Here is a tiny trained network, its code and every weight. The questions are about switching its units off for an input and a class, where a switched-off unit gives its printed mean instead of its output.

import numpy as np


def w(rows, s, z=0):
    codes = np.array(rows[::2]) - 128.0
    scale = np.full(codes.shape[1], s)
    scale[-1] = z or s
    return codes * scale


def norm(h):
    return h / np.sqrt((h * h).mean(-1, keepdims=True) + 1e-5)


def f(y):
    return np.maximum(y, 0)


def log_softmax(a):
    a = a - a.max(-1, keepdims=True)
    return a - np.log(np.exp(a).sum(-1, keepdims=True))


def net(x, mask):
    res = np.array(x, float).reshape(1, 4) / 4 @ E
    u = 0
    for l in range(3):
        y = f(norm(res) @ A[l][:, :-1].T + A[l][:, -1])
        res = res + np.where(mask[u : u + 9], y, B[l][:, -1]) @ B[l][:, :-1]
        u += 9
    return log_softmax(norm(res)[-1] @ U[:, :-1].T + U[:, -1])


A, B = {}, {}
E = w([
[94,253,162,157,106,162,109,75,74,90,7],'x0',
[105,133,250,116,90,80,130,124,188,170,166],'x1',
[216,157,212,113,124,108,95,68,185,141,175],'x2',
[227,136,122,88,117,190,158,109,63,196,127],'x3',
],0.0054)
A[0] = w([
[218,40,109,72,217,133,132,231,128,254,89,120],'0.n0',
[135,158,206,128,84,34,90,93,198,155,96,68],'0.n1',
[181,114,137,155,214,70,30,82,162,26,83,1],'0.n2',
[123,158,224,156,182,73,62,116,142,123,154,136],'0.n3',
[169,138,107,196,130,100,49,105,169,66,120,5],'0.n4',
[147,131,74,169,26,96,133,144,81,108,45,91],'0.n5',
[187,116,170,116,169,86,89,163,201,152,210,142],'0.n6',
[46,20,114,206,148,72,101,197,186,24,177,70],'0.n7',
[142,120,174,110,115,157,211,77,67,71,31,79],'0.n8',
],0.0046,0.0034)
B[0] = w([
[145,156,109,51,17,153,136,95,94,120,120,243],'0.n0',
[96,180,150,158,71,113,155,89,52,65,174,205],'0.n1',
[155,121,91,64,187,254,90,99,196,99,126,164],'0.n2',
[116,161,84,42,118,85,152,78,116,86,112,209],'0.n3',
[73,61,91,66,248,210,74,73,208,152,180,149],'0.n4',
[144,163,145,165,131,166,168,190,77,181,150,194],'0.n5',
[166,197,98,158,187,172,168,123,105,172,106,239],'0.n6',
[113,41,188,180,146,110,181,132,203,136,45,253],'0.n7',
[104,155,165,151,186,174,117,142,118,110,213,200],'0.n8',
],0.0054,0.0048)
A[1] = w([
[115,191,93,171,147,114,128,168,100,80,110,102],'1.n0',
[83,103,60,131,88,146,121,220,74,160,120,84],'1.n1',
[190,73,147,133,109,66,125,206,157,126,111,75],'1.n2',
[148,116,143,110,154,134,3,139,166,109,101,99],'1.n3',
[59,47,80,101,93,116,141,182,144,120,140,204],'1.n4',
[102,63,102,179,170,63,160,194,169,118,46,77],'1.n5',
[112,173,140,190,175,144,89,207,91,157,105,3],'1.n6',
[83,72,150,183,158,83,148,218,170,131,120,67],'1.n7',
[87,67,163,144,143,77,167,193,156,93,66,53],'1.n8',
],0.0068,0.003)
B[1] = w([
[184,110,149,135,101,168,125,110,121,211,74,209],'1.n0',
[109,193,117,98,196,66,111,163,132,83,131,229],'1.n1',
[184,182,217,129,123,186,83,158,137,193,82,166],'1.n2',
[57,127,63,153,162,208,150,113,218,114,181,148],'1.n3',
[95,177,122,97,141,110,231,152,103,85,131,241],'1.n4',
[168,2,171,176,72,194,199,112,171,76,122,254],'1.n5',
[118,202,155,171,133,168,81,167,90,197,40,187],'1.n6',
[163,58,128,175,108,170,185,159,162,84,51,233],'1.n7',
[177,73,122,195,142,119,173,176,112,126,118,237],'1.n8',
],0.0079,0.005)
A[2] = w([
[119,100,184,116,155,141,184,163,53,168,114,148],'2.n0',
[56,131,226,116,39,63,52,68,95,103,165,88],'2.n1',
[58,98,1,172,126,19,41,202,81,173,163,2],'2.n2',
[61,96,36,88,156,56,198,229,150,69,106,106],'2.n3',
[103,163,84,161,162,112,73,116,241,178,151,80],'2.n4',
[227,134,38,117,123,180,70,134,90,152,143,139],'2.n5',
[112,143,98,159,95,216,44,183,78,187,69,25],'2.n6',
[208,132,136,134,80,166,161,50,124,208,126,105],'2.n7',
[194,98,121,49,34,114,122,110,197,235,228,59],'2.n8',
],0.0065,0.004)
B[2] = w([
[124,133,85,112,153,147,71,115,131,94,140,255],'2.n0',
[41,188,162,146,65,59,163,115,203,172,157,176],'2.n1',
[243,188,74,79,60,181,209,208,103,38,203,130],'2.n2',
[171,211,111,97,61,136,161,155,176,179,163,237],'2.n3',
[99,122,122,70,173,198,58,31,66,51,147,147],'2.n4',
[84,65,177,120,139,57,129,127,166,97,175,252],'2.n5',
[195,142,244,87,236,107,84,177,77,159,27,226],'2.n6',
[93,60,62,154,111,87,131,170,143,128,125,255],'2.n7',
[155,82,62,254,65,197,33,100,59,178,105,229],'2.n8',
],0.0076,0.0049)
U = w([
[163,57,161,226,76,190,254,215,243,84,75,184],'0',
[190,31,38,222,31,124,37,108,62,215,221,175],'1',
[64,105,138,109,133,92,117,166,119,150,143,1],'2',
[191,37,161,45,229,62,59,186,53,76,194,35],'3',
[31,254,238,194,26,45,149,45,198,176,191,115],'4',
[58,130,126,103,216,215,53,47,212,59,201,193],'5',
[197,224,33,10,65,127,203,248,87,163,199,107],'6',
[169,228,224,149,213,195,48,198,36,202,30,210],'7',
],0.0089,0.0055)

Each question gives the input, the list of numbers given to net, and the class t.
The units are the neurons (one row each of A and B). Each row of codes is followed by its name. A weight is (code - 128) times the scale printed after its matrix; where a second scale follows, it is the last column's (A, B and U).
mask holds one flag per neuron, layer by layer. A switched-off neuron (its flag False) gives its mean, the last column of its row in B, instead of its output. The means were averaged over made-up inputs and are rounded, as every weight is.
A unit's drop is (log p(t) with every unit on - log p(t) with that unit switched off) / (log p(t) with every unit on - log p(t) with every unit switched off).
unit that matters most: the unit with the biggest drop
top k neurons: the k neurons with the biggest drops, biggest first
k most important neurons of layer l: the k neurons of layer l with the biggest drops, biggest first
drop when u is switched off: that unit's drop, to one decimal
input [3,-5,1,-3], class 7: most important neuron of layer 2 : [2.n6]
input [1,-8,-5,-2], class 7: 2 most important neurons of layer 1 : [1.n6, 1.n0]
input [6,-8,3,-7], class 5: top 4 neurons : [0.n2, 0.n4, 1.n3, 0.n6]
input [-2,8,-2,2], class 1: top 2 neurons : [2.n8, 1.n1]
input [1,5,-6,2], class 7: top 2 neurons : [0.n7, 1.n6]
input [0,-3,-5,7], class 6: top 2 neurons : [1.n1, 0.n0]
input [7,7,-3,0], class 4: top 2 neurons : [2.n1, 0.n6]
input [7,-5,3,-8], class 5: top 3 neurons : [0.n2, 0.n4, 1.n3]
input [4,-4,-2,-5], class 7: top 4 neurons : [1.n6, 0.n5, 2.n6, 1.n0]
input [0,4,3,3], class 1: top 3 neurons : [1.n1, 1.n4, 2.n8]
input [6,2,4,-5], class 4: top 2 neurons : [0.n1, 2.n1]
input [-4,0,6,-4], class 5: 2 most important neurons of layer 1 : [1.n5, 1.n0]
input [3,-2,-5,-2], class 7: drop when 1.n6 is switched off : 0.2
input [-4,1,1,2], class 1: drop when 1.n4 is switched off : 0.0
input [6,0,4,-1], class 4: drop when 0.n1 is switched off : 0.4
input [2,-1,1,5], class 3: drop when 1.n6 is switched off : 0.1
input [-7,-7,-2,0], class 6: unit that matters most : 0.n0
